Each row was made from one path, in order. Every step used is in the known rows, and no mark comes twice. Write each row's path.
Known rows:
C-X-N-Z-E: [ 174   34  -39  -66  -39  120 -101  -27  -46  -71  373  -48   33  -15
 -375  117 -195  -28  -24   38  277 -107   -2   14  120  225   52  -68
 -161   68 -142 -287  -88  -51  -80  -75  -51  149  111   82   26  -53
  151    2   -8   78   65  -51  -64   32   18   68]
A-E-Z-J-N-X-C-W-H: [  -6  125   86    8   79  -78  -53   92   78   52 -362   35  -11   15
  136 -123   55   33   59   49   16   15  -58  -27   -4  134    1 -109
  173   18 -116 -319  149 -143  -97   27   17   77   65  124   84   19
 -137   40   14   23 -207 -117 -290   79  102  312]
J-W-X-N-Z: [ 173   99   19  -39 -107  233 -226   81   56  -90  262    5   52  -21
 -158   64  -91 -213   -6   69  148 -119  -59  -38   70  251   10  -88
 -147   31 -218 -185   28 -207  -78  -69  -24   78  -77  136  183  -51
  -18   37   -8   38  -14  -62  -38  108   85  158]
C-W-X-J-N-Z: [ 233  103   26  -60 -172  335 -235   83  103 -114  302   51   69   -6
 -253  110  -91 -202   -8   85  137  -94  -70    6   78  364   -2  -50
  -62   59 -287 -162   99 -221  -71  -36  -32  128  -73  151  142  -40
  -12   50    6   35   79 -143  -95   84   95  195]
W-H-C-X-J-N-Z-E: [ 113   93   25  -40 -114  194 -156   10   60   26  265   93   58   24
 -198   72  -50  234  -74  175  155 -144   17   70   94  321   60 -193
 -171   19 -309    9  179   89  -63  -39   -6  163  -51  131  100  -11
  -29  122  -24   57  148 -190   13  -76   -2  217]
J-W-X-C: [ 102   85   52   -9 -185  170 -262  107  117  -95   22   21  103   18
   62    2    3 -241  -20    7   91  -58  -19  -41   42  247  -23  -16
  -18  -25 -226   43  121 -225  -55  -24   47   12 -265   65  249   59
 -160   15    6   48 -105 -146 -128  142  103  257]
V-H-J-W-X-N-Z-A-E: [  18  110  -10  -13  -88  254 -155  -46   20   17  285  -58  -89   10
 -257    1 -192  232   13   39  149  -72   -4   16   74  205    4 -231
 -339   -4 -244  -58  -63  -44  -70  -24   52  274  -55   15   40   32
   88  102  -76  -42   94 -232  -74 -117  -64  215]
N-X-C-J: [ 114  -70   94  -57  -50 -102 -233   39  114  -61   42   66   90   13
   32   -8  152  -97  186   43  -70 -113 -115   12  -10  141   90  -15
  -43  -35 -120  -52  167 -183   19   -2   29   58 -168   75  112  -27
  -95   17   13   52  -89  -58 -131  141   71  309]
H-C-J-N-X-W-A-U-E-Z: [  47  168   29   -9 -154  -28 -171   45   86  100   71  -38   -7   20
  -72    5    6  101    3   59  -10   23 -207   81  -45  247  -10  -88
  -46   25 -227 -127  183 -117  -56  -21   38  115  -40  134  -68   80
  -52   70   17   18   85 -278 -173   -7   72  222]
E-A-Z-J-W-H-V-C-X-N: [ -26  122   12   -9    4   41  -33   26   17   93  -43   45  -90   22
   71  -78    3  137  -49   55  237   26   94  -41   -7   42 -160   -8
   91  -22 -165 -142  106  -53  -76   24   89   29  102  172   18   19
 -132  105    9   69 -134 -121 -259   44   -8  187]
K-V-H-C-J-N-X-W: [ -15   20   66  -45 -126  185 -194  -80  119   72  381   18  -33    0
 -111   29 -143 -121  167  104  -10 -155   13   36  -41  160  -28 -287
 -192  -83 -181   79   63 -124  -13   52   78  187 -145  -35   16  -13
   87  115  -94  -95  116 -117   72  -74  -57  203]
C-X-J-N-Z-K-U: [ 220   65   79 -112 -165  155 -168   55   59 -168  363   -1   45    8
 -420  146  -90  -94  101   -4   21 -111 -103   10   59  258   12   44
  -83   54 -220 -209    8 -211  -35  -38   -6  227  223   69  108 -110
  145   -4   -5    6   11 -174 -164  104   34  143]
W-A-U-E-Z-J-N-X-C: [ -38  101   15   28  121 -116   -8    2   60  112 -214  -88   -1  -32
  191  -13   51   30   48  -42 -227  113 -225   -7  -95   81  -31   54
  247   58   23 -280  113 -113  -35  -22  -10   18  141  100   66    1
   -6  -43   39  -33  -96   -6 -160   98  126  133]
X-C-J-N-Z: [ 130   47   74  -52 -113  158 -163   44  117  -81  295   61   14    8
 -184  136   42  -73   73  118  -11 -119  -17   21   33  280   57  -71
 -105   42 -252  -68  124  -99    6  -42  -69  160  -48  132  187 -120
  -30   39  -16   10   -3 -125   -2   88    6  198]
U-A-E-Z-N: [ -74   94    7   32    3   49  148    8  -63   79 -484   15  -43   15
   90  -44  -15  -90 -202  -70  -15   82  -16 -125   69   16 -243   64
  131   53  -55 -388  -59  -91  -66   65  -81  123  429   28 -299   18
  -45  -11   57  -36 -187  -47 -261  -25   17  -46]
J-N-Z-E-A: [  87   65  -72  -32  181   50   -5  -36  -42   51  302  -10  -28   -8
 -223  118  -99  145  -36   37   91  -45  -20  -32  108  173   92 -128
 -224   87  -57 -452 -106  120  -67 -123  -89  250  415   84  -20 -128
  202  -37  -26  -13    2  -31   90   -9   -7    0]
X-W-C-J-N-Z-E-A-U: [ 133   91   31  -25    3  307 -156   51   98  -40  151   43   60   45
  -88   93    5  103 -135  -21   82   -7  -17  -63  182  341    1   77
  -38   48 -240 -223   32  -16  -79  -58    4  247  160  130  186   37
  -43   28   19    6  -57 -299 -161   63   38  281]
H-V-C-W-A-E-Z-N: [-206  209  -68   67   18  -77   52  -59  -79  165  -90  -86  -20   23
  152    0  -49  285  -34  206   20   24    7   43 -147   44  -94  -35
   63  -11  -32  317  225   87  -37   48   86   -7  114  111   23   92
   23  113  -42    9   46 -100 -144  -49  -33   41]
V-A-U-E: [-157  -35   22   13   -1   17   95  -87  -43  109 -337 -159   26   -8
  172  -62  -89  -51 -114 -168 -112   94 -324  -47  -20   64  -88  109
  274   11   17   85 -234  -14  -27   85  109  199  329  -55   55   79
   34   51   22  -39  -40 -233 -121  -70    0  -54]
W-A-U-E-Z-K-V: [-238  184  -18    6    7  111  152  -59  -78   41 -152 -191   -1   16
  103   47 -101  -91 -148 -125  -72  147 -164  -92  -69 -118 -185  128
  191   37    3 -150 -156   45  -43   46    5   63  447   34   25  -38
   52  -62   12  -88  -66 -122 -128   29  -40 -107]
H-V-K-U-A-Z-J: [-181  -82   42  -24  -78 -197  157 -110 -134  171 -376 -101  -79   23
  224  -27   -5  103  -33   69 -157  -47  -79  -57  -87  -23 -212  162
  106  -69   11  247  122  -97   -4  105  137  107  340 -123   -6   61
    2  120    3  -71  -54 -151 -185  -10   -4 -108]
H-J-W-C-X-N: [ 198   89  124  -15 -331   69 -300   99  100  -59  184   10   10   31
 -243   19    6   52   42  106  190 -117   15   78   43  307   19 -145
 -273    2 -305   14  172 -207  -55  -24   43   59 -365   95   58   62
 -130   56  -12  114   72 -216 -139   44   61  231]
J-W-A-U-E-Z-N-X: [ -30  151   62   52  105 -105  -82   70   24   91 -340  -78   16   18
  187  -50   29   96    8    6 -128   78 -181  -24  -90   49  -61   55
   82   37   12 -239  143 -139  -93  -59   17   12  160  111   69   -2
  -35  -31   46   31 -131  -26 -208  147  111  143]
J-N-X-C: [ 181   -3   85  -41   49 -134 -196   58  126  -31  165   72   54  -26
  -32   19  120 -143  219   62 -182  -91 -124   35  -49  179  149 -137
  -16    3  -82 -232  132 -142    3  -60  -18   91  -26  108  129  -94
   44  -10  -18  -35  -75   48   23  114  102  221]
K-A-U-E-Z-J-W-C-X-N: [ -43   69   45  -49 -164  113  -64   11   27  -22 -354 -104   39    6
   -8  -95 -179 -198 -134 -154   25   -9 -188 -114  134  205 -214  102
  165   33 -145 -212  -81 -267  -77   72   55  229  294  -68  -12  106
  -40   25   19   16 -168 -325 -353    5   84  124]
K-U-A-Z-N-X-W-C: [  73   12  106  -18 -117  -75  -37   65   21   -8 -507   56   32   27
   81  -60   33  -43  -61 -114 -231  -49  -25 -111  127   84 -219  239
  167    4  -64 -186   80 -251  -49   60    2  128  308 -102 -122   54
  -47    3   79   30 -186  -60 -351   76   94  119]
K-A-U-E-Z-J-W: [-168   13   29  -27  -57    0   28  -28  -16   53 -491 -126   10    8
  125 -136 -144  -96 -122 -173  -69   31 -200 -143  108   68 -201  110
   93   22   -8 -180 -118 -190  -43   76   51  215  403 -158  -88   90
  -21   -6   16   -7 -198 -277 -303  -27   55   38]
V-K-A-E-Z-N-X: [-119  -29  118  -68   29 -355  104  -67 -195   12 -541 -185  -26   44
  118  -95  -49 -138   35    6  -35  -51 -161  -87  -63 -104 -126   69
  133  -25   82 -131 -124 -160  -92   85  101  236  558 -116   48   37
   84   11    2  -33 -153 -161 -302   41   12  -29]
N-Z-J-W: [ -26  -14   -2   -8   37   18 -108  -20   33   49  124   32  -23  -13
  -30   26  -47   56  119  137   34 -181  -14  -71   51   54   46  -90
 -345   48    8 -164  142 -159  -52  -64  -60   67   70  -21    7 -150
   13   -6  -17  121  -18   83   36  104   49   61]
H-J-N-Z-K-U-E-A: [  70  113   16  -53 -159   32  -54    3    8   -3  198  -84 -103   35
 -376   72  -33  210   34  -40  -26  -28 -175    2   52  134    2  -76
 -313   77 -159 -335  -31  -47  -23  -50  -30  303  386    5 -187 -112
  118  -33  -23   27   41 -235  -51  -24  -34  -19]
X-C-W-H: [ -21  116   87    6 -115  266 -149   75  131  -37  -25   95  105   41
  118   12   48  -37  -90   85    9  -44   36   -2   28  195  -16   35
  142  -23 -270  202  219   19   -7   26   25    4 -202  117  291   17
 -202   89    5   44  -73 -129  -38   91   24  231]
J-W-A-E-Z-N-X: [ -14  173   74   45  109 -213  -80   80  -29   80 -286  -69   34    7
  198  -54   52   54   32   81  -41   22  -72  -13  -98   40  -10  -45
   36   22  -20 -256   98 -119 -113  -53   24  -14   61  141  146   22
  -58  -18   26   32 -146   26 -204  146  104  174]
H-J-N-X: [ 224  -26  113  -36 -105 -233 -202   38   77   -1  196   15  -44   -6
 -248    3  118  122  225  108  -51  -95 -100  105  -33  173  150 -239
 -330   15  -89 -207  127 -152    2  -43   -7  103 -130   48 -106  -41
   43  -11  -25   31   86  -37  -33   -5   66  150]
H-J-N-Z: [ 160   29   64  -32 -137  -45 -123    4   25    0  335   -6  -92   -3
 -357  105   28  176  119  156   18 -121  -47   75   20  194  115 -237
 -455   70 -140 -196   70  -63  -13  -62  -88  168   24   48 -108 -126
   81    0  -38   43  156  -58   59  -39    1   22]
K-V-C-W-A-E: [-203  100   13  -14 -184  190  -50 -123  -49  131  200 -152   69  -17
  -10    5 -263 -217  -23   -8  170  -87   19  -19  -17   36 -134  -77
   62  -24  -76  136 -129  -20  -14  125   75   67   26  -67   44   73
   71   34  -60    4   64 -102  -54  -58  -60    7]
H-V-K-U-A-E-Z-N-X-C: [-149  -16   65  -11   17 -254  108  -60 -113  139 -526  -75  -24   51
  271   -3   95  119   15   82 -273  -31 -182  -57 -121   42 -167  155
  192  -63  -22  162  187 -103  -34   87  130  187  483  -29   39   42
   15  111    7  -80 -162 -187 -263   59   23   29]
X-W-C-J-N-Z: [ 155   92   72  -37 -135  286 -215   76  133 -113  247   52   48   24
 -102   90   33 -107  -20  126   21  -98  -10  -13   86  324   50  -15
  -90   33 -268  -79  177 -125  -32  -51  -46  140 -110  139  233  -24
 -112   55    2    5   10 -174  -41   99   56  233]
K-A-Z-J-W-C: [ -96   13   82  -51 -172 -157  -24    7  -45  -45 -415  -36   17   10
  160 -142  -72 -226  -63  -21   55 -122   79 -146  110   11 -191    3
  -29  -15  -78  -82  -75 -232  -78   77   39  104  147 -138   55   53
 -135   15    2   55 -167 -135 -277   22   41   91]
V-C-J-N-X: [  96   26   46  -49  -91  -16 -221  -21   85   23  380  -28    0  -10
 -263  -17  -92   55  203   95  106 -111  -56  100  -22  161   81 -106
 -104   -1  -68   32  133 -107   53   15   29   99 -127   51  -49   30
  114   42  -37   38   95  -96  -94  -34    1  189]
J-N-X-W-A: [ 188   52   82  -31  100 -128 -192   50   89   -3  238   -5   69  -46
   11   25   99 -140  158   99 -186  -40 -148   45  -75  184  167 -105
   -1   17  -55 -311  123 -122   -6  -87  -15   44  -48  151  192  -35
   53  -19   -2  -69  -39   93   26  127  140  182]
K-A-Z-J-W: [-103  -15   81  -58 -119 -213    7  -11  -71  -22 -386  -63   -4   -4
  127 -147  -91 -210  -36  -30   52 -103   59 -142   94  -29 -174   -9
  -66  -10  -24 -145 -127 -229  -66   66   34  107  208 -157   12   35
  -79    1    0   45 -175  -99 -270   14   35   51]
A-U-E-Z-K-V-H: [-256  111  -21    7   19  271  147  -60    2   31 -283 -122 -105   55
   11  -43 -179   21  -85 -213  -58  159 -161 -115   -1 -107 -223   80
  135    5    5 -123 -155   -5  -49   77   31  214  531  -73 -152  -54
   88   -5  -14 -110  -96 -266 -190  -59  -99  -15]

Which path is each row?
[  86   17  120  -50 -162  178 -203   34   69  -29   86    5  103   13
   32   36    8  -70  -30  147   84  -80 -118   38  -35  362  -10  -18
   66  -43 -316  204  159 -137  -24   24  119  110 -161  168  324   59
 -145  158    1   -3  -21 -252 -157   69   56  240]	C-X-J-W-H-V-A
[ -22  157   11   21   20  -65  -72   79   60   -1 -438  -81  -50   47
  133  -80    7  -29   36   59  -27   80 -152  -24  -86  113  -87  -11
  137   47  -70 -304  255 -206  -73  -70  -53   62  100  130  -30  -31
 -145  -20   48   59 -169 -108 -234  155   89  181]	U-E-Z-N-X-C-J-W-A
[-232    6   15  -15  -49  -94  190 -100 -181  186 -394 -162  -54   39
  208    8  -32  126 -143   32 -135   35 -181  -48  -82   41 -196  183
  182  -58  -60  200   39   20   -7  114  133  181  473  -58   -5  108
   17  132    5 -131  -85 -281 -211  -42  -23 -125]	H-V-K-U-A-E-Z
[ 218   71  -12 -102 -168  277 -125   60   86 -191  162  -29   36  -11
 -285   87  -91 -229   44  -83  -53  -56 -192  -58   87  284  -53   16
   51   65 -207 -269  -21 -266  -41  -36  -32  255  242   57   90  -80
   75   -7    0  -52   -1 -222 -138   55   68  148]	W-X-J-N-Z-K-U-E
[  23  105   29  -87 -256  242 -150  -49   11  -12  335  -77   65   -6
 -361   60 -233  -78   23  -83   91 -122 -122  -31  106  236  -98   80
  -34   48 -210 -107  -58 -166    8   66   19  293  328  -22  -90   13
  183   28  -18   23   10 -252 -261  -20  -12  122]	V-C-X-J-N-Z-K-U-A-E
[ -54   16   49  -65   33 -273   25  -19  -69   18 -357  -94   14  -24
   64 -129  -57 -174   25  -55  -47  -49 -135  -98   64   58  -61  -81
   44   17   -1 -386 -158 -189  -59   69   26  217  374  -79  -56   59
   36  -15  -12  -40 -208 -134 -287  -23   75   97]	K-A-E-Z-J-N-X
[-152  298   16    8  -66   34   38   44  -91   26 -141 -158   59   37
   12   14 -137   54 -176  -51   61   94  -70  -26  -18    9 -112  164
  178   32 -128  -69  -67   31  -86   41   73   35  246   65  132   98
   13   -6   25    4  -75 -186 -262   69   14   17]	C-W-A-E-Z-K-U
[ 167   30  136  -13  -36 -234  -72  117   42 -135 -428   98  -54   59
   41  -86  159  -13  132   84   -8  -60  119  -45   -5  -20  -93  -18
    0   12  -27 -222  160 -272 -131  -20  -24   29   73   76   22  -82
 -133   -2   47  105 -103    8 -339  139   47  271]	A-Z-N-X-W-C-J
[  59    8   96  -44  -13 -210 -225   40   27  -11  -93  -22  112   20
  136  -39   74  -30   89   52   57  -94  -33  -24   21  171   56  -31
  -78  -23 -148 -174   97 -145  -57  -48   37   63 -114   92  221   23
 -123   -2   27   78 -142 -100 -248  172   92  369]	N-X-C-J-W-A-Z-E
[ 112   45   79  -13  139 -155  -34  112   17  -10 -344  122  -70   42
  110  -64  166   55   69  -32   19   46   48  -94   -6  -38 -138   37
   66   13  -48 -440   21 -170 -124  -48   17   88  323  153  -39 -101
  -96   -5   55   67 -224  -17 -299  155   36  229]	E-A-Z-N-X-J-W
[  90  126   88  -28 -122  277 -194   60  129  -12  282   92   39   25
  -79   58   51   86  -60  210   15 -113  -17   34   55  290   72 -121
 -154    9 -316   30  247   11  -21  -37  -21  123 -130  162  205  -21
 -131  132  -14   11   76 -175   39    7   18  233]	X-W-H-C-J-N-Z
[ -34   30   26   33   96  -41   33   45   69   26 -556   -5  -44   43
  119  -77   66  102   38 -150 -199  126 -217  -66  -11   10 -118  115
  217   45   60 -239   79 -150  -71    4  -10  130  380   10 -134  -45
  -16  -34   51   26 -167 -140 -292   69   57  162]	A-U-E-Z-N-X-C
[-208  110  -54  -20 -134  198  125  -73  -38   53 -235 -142 -173   65
    4 -107 -135  -34 -111 -204  125  145  -70 -111   -2 -109 -259  -44
   16   -4 -117 -318 -193  -11  -61   48   33  241  399  -44 -255  -43
  -62    2  -10  -43  -85 -283 -160  -65 -132  -28]	U-E-A-Z-K-V-H-J
[ 142   98   91  -19    7  -99 -190   56   88   48  122   -7  103  -35
   30   13   81 -133  122   43 -154  -50 -170   56  -73  241  119 -115
   99   25 -155 -280   85 -118  -39  -40   18   92  -59  166  224   -9
   11    7   -4  -36  -56   -7  -54  120  128  251]	J-N-X-C-W-A-E
[  11    9   51  -41   94  100  -42  -34    2   59  223   26  -42  -31
  -25   69  -26   63  100  281  -17 -205  -51  -24  -46  128   32 -123
 -113   10 -116  -21  197  -66  -37  -46   -4  111  141  157  256 -169
   35  150  -50  -11   17   31  115   72   15   65]	X-N-Z-J-W-H-V-K
[-109   62  100  -44 -131   58  -48  -40  -26   13 -129 -113   33  -11
   65  -23 -216 -448    3   21  211 -116  -47 -103    5  149 -153 -148
  151  -32 -155  -71 -191 -253 -122  118  104  169  153    3  185   22
  -29   66  -42   -1 -145 -192 -199   41   18   97]	K-V-A-E-Z-J-W-C-X-N
[-201  -54  -21  -15  -17 -194  190 -104 -129  198 -453 -163 -129   40
  255  -79   -9  201  -25  -16 -116   55 -158  -41 -122  -44 -201  163
  223  -59   36  149   88  -50  -31   69  177  146  393  -95   -1   78
  -25  111    5  -52  -74 -248 -199   -6  -17  -78]	H-V-K-U-E-A-Z-J
